Below is a small trained network, with its code and all its weights. Each question gives an input and a class and asks what happens when units are switched off, that is, made to give their printed mean instead of their output.

import numpy as np


def w(rows, s, z=0):
    codes = np.array(rows[::2]) - 128.0
    scale = np.full(codes.shape[1], s)
    scale[-1] = z or s
    return codes * scale


def f(y):
    return y / 2 * (1 + np.tanh(0.7978845608 * (y + 0.044715 * y**3)))


def log_softmax(a):
    a = a - a.max(-1, keepdims=True)
    return a - np.log(np.exp(a).sum(-1, keepdims=True))


def net(x, mask):
    res = np.array(x, float).reshape(1, 6) / 4 @ E
    y = f(res @ A[0][:, :-1].T + A[0][:, -1])
    res = res + np.where(mask, y, B[0][:, -1]) @ B[0][:, :-1]
    return log_softmax(res[-1] @ U[:, :-1].T + U[:, -1])


A, B = {}, {}
E = w([
[141,243,41,106,251,95,211],'x0',
[99,192,101,163,111,2,106],'x1',
[110,82,89,1,78,86,140],'x2',
[122,149,132,123,127,118,120],'x3',
[122,125,123,130,131,138,122],'x4',
[219,172,151,116,100,97,111],'x5',
],0.0064)
A[0] = w([
[160,78,171,149,41,127,77,3],'N0',
[156,141,184,176,155,135,157,83],'N1',
[255,169,140,106,107,115,86,64],'N2',
[167,150,116,53,60,97,157,147],'N3',
[110,157,74,137,161,74,139,95],'N4',
[138,206,171,242,175,122,117,202],'N5',
[167,99,148,108,184,202,132,180],'N6',
[85,89,200,121,134,130,112,75],'N7',
[184,160,99,106,166,163,215,59],'N8',
[133,93,106,36,129,78,155,131],'N9',
],0.011,0.0038)
B[0] = w([
[105,191,178,163,105,139,233,189],'N0',
[52,100,225,117,236,160,60,157],'N1',
[151,177,60,124,174,214,110,174],'N2',
[99,78,160,138,164,190,111,176],'N3',
[116,134,143,92,67,86,177,185],'N4',
[131,50,173,63,150,150,163,255],'N5',
[220,87,173,70,64,109,150,187],'N6',
[146,254,127,186,91,154,176,155],'N7',
[63,188,174,195,50,70,172,185],'N8',
[28,84,208,109,151,129,104,179],'N9',
],0.0078,0.0093)
U = w([
[99,216,146,173,87,133,212,27],'0',
[114,102,138,131,141,155,115,247],'1',
[34,50,178,113,208,220,79,1],'2',
[116,146,111,133,153,199,109,242],'3',
[167,95,138,101,80,106,129,150],'4',
[146,84,134,142,110,107,105,183],'5',
[167,185,12,177,149,184,2,41],'6',
],0.0085,0.0059)

Each question gives the input, the list of numbers given to net, and the class t.
The units are the neurons (one row each of A and B). Each row of codes is followed by its name. A weight is (code - 128) times the scale printed after its matrix; where a second scale follows, it is the last column's (A, B and U).
mask holds one flag per neuron, in row order. A switched-off neuron (its flag False) gives its mean, the last column of its row in B, instead of its output. The means were averaged over made-up inputs and are rounded, as every weight is.
A unit's drop is (log p(t) with every unit on - log p(t) with that unit switched off) / (log p(t) with every unit on - log p(t) with every unit switched off).
The circuit of an input: a set's keep is (log p(t) with only the set's units on - log p(t) with every unit switched off) / (log p(t) with every unit on - log p(t) with every unit switched off). Starting from all 10 units, units are removed one at a time, each time the one whose removal leaves the highest keep (on an exact tie, the one counted first), for as long as the keep stays at least 0.8.
units of the circuit, in order: the units of the circuit, biggest drop first
unit that matters most: the unit with the biggest drop
top k neurons: the k neurons with the biggest drops, biggest first
drop of u: that unit's drop, to one decimal
input [-6,-3,2,6,-7,8], class 3: top 4 neurons	N2, N8, N3, N4
input [1,8,8,2,-4,-6], class 2: unit that matters most	N9
input [8,-6,6,6,5,7], class 0: top 2 neurons	N8, N5
input [3,3,8,-1,-4,5], class 2: units of the circuit, in order	N9, N3
input [-8,-5,3,0,6,2], class 0: top 2 neurons	N0, N7
input [-8,-7,-3,-7,3,-8], class 0: top 2 neurons	N7, N0
input [-8,-2,6,4,-2,-3], class 0: units of the circuit, in order	N0, N7
input [4,5,-8,-1,0,-4], class 2: top 2 neurons	N5, N1
input [3,-7,5,6,-3,-6], class 4: top 2 neurons	N6, N1
input [2,4,-8,-8,-1,8], class 2: units of the circuit, in order	N5, N1
input [2,7,8,-6,1,3], class 2: top 2 neurons	N9, N3
input [-6,-8,-4,7,-3,-2], class 4: top 2 neurons	N6, N8
input [-8,6,-7,-8,5,3], class 0: top 4 neurons	N0, N7, N3, N9
input [0,-7,8,4,4,4], class 2: units of the circuit, in order	N9
input [-6,0,-1,-1,-5,-2], class 0: top 3 neurons	N0, N7, N5
input [4,0,-8,-4,-4,8], class 2: top 2 neurons	N1, N5
input [-7,-6,5,4,5,-1], class 0: top 3 neurons	N0, N7, N5
input [-7,3,-8,2,-1,5], class 2: drop of N6	0.2
input [8,-4,-5,-5,8,-8], class 0: drop of N8	1.8
input [4,6,-8,-2,3,1], class 2: unit that matters most	N5
input [1,-6,-8,-3,-5,5], class 2: drop of N5	0.4
